Below are the code and all the weights of a small trained network. Each question names an input and a class and asks about switching units off, where a switched-off unit gives its printed mean instead of its output.

import numpy as np


def w(rows, s, z=0):
    codes = np.array(rows[::2]) - 128.0
    scale = np.full(codes.shape[1], s)
    scale[-1] = z or s
    return codes * scale


def f(y):
    return np.maximum(y, 0)


def log_softmax(a):
    a = a - a.max(-1, keepdims=True)
    return a - np.log(np.exp(a).sum(-1, keepdims=True))


def net(x, mask):
    res = np.array(x, float).reshape(1, 6) / 4 @ E
    y = f(res @ A[0][:, :-1].T + A[0][:, -1])
    res = res + np.where(mask, y, B[0][:, -1]) @ B[0][:, :-1]
    return log_softmax(res[-1] @ U[:, :-1].T + U[:, -1])


A, B = {}, {}
E = w([
[103,107,78,239,188],'x0',
[112,104,129,105,124],'x1',
[177,111,158,98,130],'x2',
[9,217,179,114,186],'x3',
[123,118,123,124,129],'x4',
[15,132,202,255,44],'x5',
],0.0077)
A[0] = w([
[216,179,172,129,160,132],'neuron 0',
[119,146,145,172,190,169],'neuron 1',
[143,149,66,86,154,214],'neuron 2',
[68,153,184,172,118,83],'neuron 3',
[187,67,79,106,107,96],'neuron 4',
[51,116,169,145,116,58],'neuron 5',
[148,47,12,147,139,195],'neuron 6',
[92,221,188,88,72,140],'neuron 7',
[181,93,65,95,176,186],'neuron 8',
[62,138,199,54,53,173],'neuron 9',
[109,147,75,32,248,186],'neuron 10',
[133,168,147,85,176,181],'neuron 11',
[82,148,75,145,171,226],'neuron 12',
[50,146,100,191,115,167],'neuron 13',
[149,182,99,80,138,123],'neuron 14',
[165,135,120,72,147,194],'neuron 15',
[63,83,149,173,51,208],'neuron 16',
[83,163,158,114,183,254],'neuron 17',
[161,73,89,43,205,252],'neuron 18',
[140,125,44,16,93,133],'neuron 19',
[160,138,153,195,105,196],'neuron 20',
[141,84,71,162,214,237],'neuron 21',
[182,76,132,26,79,211],'neuron 22',
[40,215,142,118,189,119],'neuron 23',
[30,104,198,116,147,65],'neuron 24',
[179,89,181,192,31,238],'neuron 25',
],0.011,0.003)
B[0] = w([
[159,176,88,182,166,174],'neuron 0',
[221,145,176,94,84,176],'neuron 1',
[214,141,37,143,123,195],'neuron 2',
[226,132,177,115,82,201],'neuron 3',
[142,128,145,216,111,207],'neuron 4',
[161,141,195,142,105,185],'neuron 5',
[134,51,227,182,116,224],'neuron 6',
[89,78,143,33,202,198],'neuron 7',
[194,89,147,162,137,224],'neuron 8',
[52,106,112,103,193,207],'neuron 9',
[186,192,92,92,152,235],'neuron 10',
[92,253,96,15,164,178],'neuron 11',
[203,141,130,62,34,186],'neuron 12',
[155,181,96,164,51,216],'neuron 13',
[124,217,128,154,157,175],'neuron 14',
[185,204,128,181,131,199],'neuron 15',
[95,122,145,149,89,224],'neuron 16',
[197,163,167,37,167,197],'neuron 17',
[217,137,33,157,150,250],'neuron 18',
[159,188,115,232,88,218],'neuron 19',
[59,139,132,135,70,180],'neuron 20',
[222,63,220,69,141,211],'neuron 21',
[122,178,77,193,58,245],'neuron 22',
[192,200,161,124,158,216],'neuron 23',
[202,146,181,150,146,192],'neuron 24',
[38,60,34,96,31,221],'neuron 25',
],0.0062,0.011)
U = w([
[184,160,130,193,112,253],'0',
[216,28,131,193,218,6],'1',
[42,99,10,104,63,253],'2',
[89,97,121,184,58,41],'3',
[66,255,36,109,223,4],'4',
[197,142,108,98,188,136],'5',
[90,113,215,70,198,133],'6',
],0.0076,0.0031)

Each question gives the input, the list of numbers given to net, and the class t.
The units are the neurons (one row each of A and B). Each row of codes is followed by its name. A weight is (code - 128) times the scale printed after its matrix; where a second scale follows, it is the last column's (A, B and U).
mask holds one flag per neuron, in row order. A switched-off neuron (its flag False) gives its mean, the last column of its row in B, instead of its output. The means were averaged over made-up inputs and are rounded, as every weight is.
A unit's drop is (log p(t) with every unit on - log p(t) with that unit switched off) / (log p(t) with every unit on - log p(t) with every unit switched off).
The circuit of an input: a set's keep is (log p(t) with only the set's units on - log p(t) with every unit switched off) / (log p(t) with every unit on - log p(t) with every unit switched off). Starting from the 12 units with the biggest drops (on a tie, the unit counted first), units are removed one at a time, each time the one whose removal leaves the highest keep (on an exact tie, the one counted first), for as long as the keep stays at least 0.8.
circuit, biggest first: the units of the circuit, biggest drop first
unit that matters most: the unit with the biggest drop
k most important neurons: the k neurons with the biggest drops, biggest first
drop when u is switched off: that unit's drop, to one decimal
input [-4,2,-5,7,1,8], class 6: unit that matters most -> neuron 7
input [-6,3,0,0,6,7], class 2: circuit, biggest first -> neuron 25; neuron 9
input [-2,3,-8,6,-6,2], class 6: circuit, biggest first -> neuron 7; neuron 18; neuron 22
input [8,5,-4,-8,1,0], class 1: circuit, biggest first -> neuron 21; neuron 6
input [6,-4,0,3,8,0], class 5: 2 most important neurons -> neuron 22; neuron 19
input [-1,6,-1,2,5,-8], class 4: 2 most important neurons -> neuron 11; neuron 10
input [0,1,0,-1,8,-8], class 0: 2 most important neurons -> neuron 19; neuron 22
input [1,3,-4,-8,6,1], class 3: 2 most important neurons -> neuron 25; neuron 6
input [1,2,-4,-5,0,-3], class 1: drop when neuron 6 is switched off -> 0.2
input [2,1,-1,-5,6,-8], class 1: drop when neuron 21 is switched off -> 0.4
input [8,-4,8,3,-3,0], class 5: drop when neuron 21 is switched off -> 0.1
